Here is a tiny trained network, its code and every weight. The questions are about switching its units off for an input and a class, where a switched-off unit gives its printed mean instead of its output.

import numpy as np


def w(rows, s, z=0):
    codes = np.array(rows[::2]) - 128.0
    scale = np.full(codes.shape[1], s)
    scale[-1] = z or s
    return codes * scale


def norm(h):
    return h / np.sqrt((h * h).mean(-1, keepdims=True) + 1e-5)


def f(y):
    return y / 2 * (1 + np.tanh(0.7978845608 * (y + 0.044715 * y**3)))


def log_softmax(a):
    a = a - a.max(-1, keepdims=True)
    return a - np.log(np.exp(a).sum(-1, keepdims=True))


def net(x, mask):
    res = np.array(x, float).reshape(1, 4) / 4 @ E
    u = 0
    for l in range(4):
        y = f(norm(res) @ A[l][:, :-1].T + A[l][:, -1])
        res = res + np.where(mask[u : u + 7], y, B[l][:, -1]) @ B[l][:, :-1]
        u += 7
    return log_softmax(norm(res)[-1] @ U[:, :-1].T + U[:, -1])


A, B = {}, {}
E = w([
[139,88,3],'x0',
[45,22,95],'x1',
[44,147,125],'x2',
[106,188,128],'x3',
],0.0066)
A[0] = w([
[18,106,150,45],'L0N1',
[200,202,136,110],'L0N2',
[98,136,160,127],'L0N3',
[121,129,244,6],'L0N4',
[155,70,255,153],'L0N5',
[117,123,124,88],'L0N6',
[196,207,184,42],'L0N7',
],0.0075,0.0018)
B[0] = w([
[1,125,76,218],'L0N1',
[211,55,12,224],'L0N2',
[145,183,180,153],'L0N3',
[220,175,150,203],'L0N4',
[88,117,132,253],'L0N5',
[63,131,19,117],'L0N6',
[99,225,202,242],'L0N7',
],0.0041,0.0024)
A[1] = w([
[6,253,255,254],'L1N1',
[209,223,60,63],'L1N2',
[141,189,78,131],'L1N3',
[176,175,171,141],'L1N4',
[98,135,150,60],'L1N5',
[56,98,72,139],'L1N6',
[137,184,139,46],'L1N7',
],0.0095,0.0029)
B[1] = w([
[73,48,161,254],'L1N1',
[162,164,49,171],'L1N2',
[80,206,92,144],'L1N3',
[99,165,198,160],'L1N4',
[111,166,59,125],'L1N5',
[107,88,198,171],'L1N6',
[144,253,114,132],'L1N7',
],0.0068,0.009)
A[2] = w([
[55,105,101,163],'L2N1',
[93,154,54,91],'L2N2',
[115,193,107,158],'L2N3',
[67,161,77,128],'L2N4',
[192,177,27,73],'L2N5',
[149,140,5,253],'L2N6',
[223,196,2,85],'L2N7',
],0.011,0.0047)
B[2] = w([
[159,177,80,237],'L2N1',
[106,148,175,139],'L2N2',
[152,113,197,158],'L2N3',
[149,183,65,155],'L2N4',
[163,255,157,198],'L2N5',
[235,161,192,255],'L2N6',
[158,214,124,241],'L2N7',
],0.0092,0.0047)
A[3] = w([
[154,33,172,239],'L3N1',
[119,167,6,207],'L3N2',
[115,139,81,186],'L3N3',
[144,75,129,162],'L3N4',
[213,65,182,252],'L3N5',
[130,213,187,74],'L3N6',
[163,65,42,224],'L3N7',
],0.011,0.0034)
B[3] = w([
[122,195,62,254],'L3N1',
[178,32,228,185],'L3N2',
[177,2,116,149],'L3N3',
[166,193,47,162],'L3N4',
[32,236,19,250],'L3N5',
[101,17,211,234],'L3N6',
[227,109,113,206],'L3N7',
],0.0085,0.0044)
U = w([
[5,65,96,109],'0',
[217,215,147,146],'1',
[176,34,119,157],'2',
[81,110,201,104],'3',
[90,139,188,145],'4',
[131,119,117,2],'5',
[176,132,14,177],'6',
[73,184,97,164],'7',
],0.021,0.011)

Each question gives the input, the list of numbers given to net, and the class t.
The units are the neurons (one row each of A and B). Each row of codes is followed by its name. A weight is (code - 128) times the scale printed after its matrix; where a second scale follows, it is the last column's (A, B and U).
mask holds one flag per neuron, layer by layer. A switched-off neuron (its flag False) gives its mean, the last column of its row in B, instead of its output. The means were averaged over made-up inputs and are rounded, as every weight is.
A unit's drop is (log p(t) with every unit on - log p(t) with that unit switched off) / (log p(t) with every unit on - log p(t) with every unit switched off).
The circuit of an input: a set's keep is (log p(t) with only the set's units on - log p(t) with every unit switched off) / (log p(t) with every unit on - log p(t) with every unit switched off). Starting from the 12 units with the biggest drops (on a tie, the unit counted first), units are removed one at a time, each time the one whose removal leaves the highest keep (on an exact tie, the one counted first), for as long as the keep stays at least 0.8.
circuit, biggest first: the units of the circuit, biggest drop first
most important unit: the unit with the biggest drop
top k neurons: the k neurons with the biggest drops, biggest first
top k neurons in layer l: the k neurons of layer l with the biggest drops, biggest first
drop of u: that unit's drop, to one decimal
input [-2,-2,-2,-1], class 7: most important unit => L0N7
input [-2,-7,4,-3], class 3: circuit, biggest first => L3N6, L1N1
input [-5,3,-2,5], class 0: circuit, biggest first => L1N1, L2N6
input [-6,-3,0,-3], class 7: circuit, biggest first => L3N5, L1N1
input [-5,-7,2,-1], class 3: top 2 neurons => L3N6, L2N6
input [-1,-6,3,5], class 3: top 4 neurons => L1N1, L0N7, L3N6, L1N4
input [0,4,4,-6], class 2: top 2 neurons in layer 3 => L3N5, L3N7
input [-2,-2,-3,2], class 4: top 4 neurons => L0N7, L1N4, L3N6, L2N6
input [8,2,4,5], class 2: top 2 neurons => L1N6, L3N2
input [1,4,2,0], class 2: top 2 neurons in layer 2 => L2N1, L2N6
input [-2,8,-4,7], class 0: top 3 neurons => L1N6, L2N6, L0N2
input [-7,1,-3,3], class 4: top 2 neurons in layer 0 => L0N4, L0N7
input [-6,6,-6,4], class 0: top 2 neurons => L2N6, L1N1
input [8,4,6,-4], class 2: circuit, biggest first => L3N2
input [0,-3,8,3], class 3: top 3 neurons => L3N5, L3N1, L3N2
input [-4,-1,2,0], class 4: top 2 neurons => L0N4, L1N4
input [-8,1,3,6], class 0: top 2 neurons => L1N1, L2N6
input [0,0,0,4], class 4: top 4 neurons in layer 1 => L1N3, L1N7, L1N1, L1N6
input [1,3,-1,6], class 0: top 3 neurons in layer 1 => L1N6, L1N2, L1N7
input [4,8,4,-5], class 6: circuit, biggest first => L1N1
input [0,1,0,-1], class 6: drop of L1N4 => 0.2
input [-4,-2,-5,-7], class 7: drop of L3N5 => 0.3
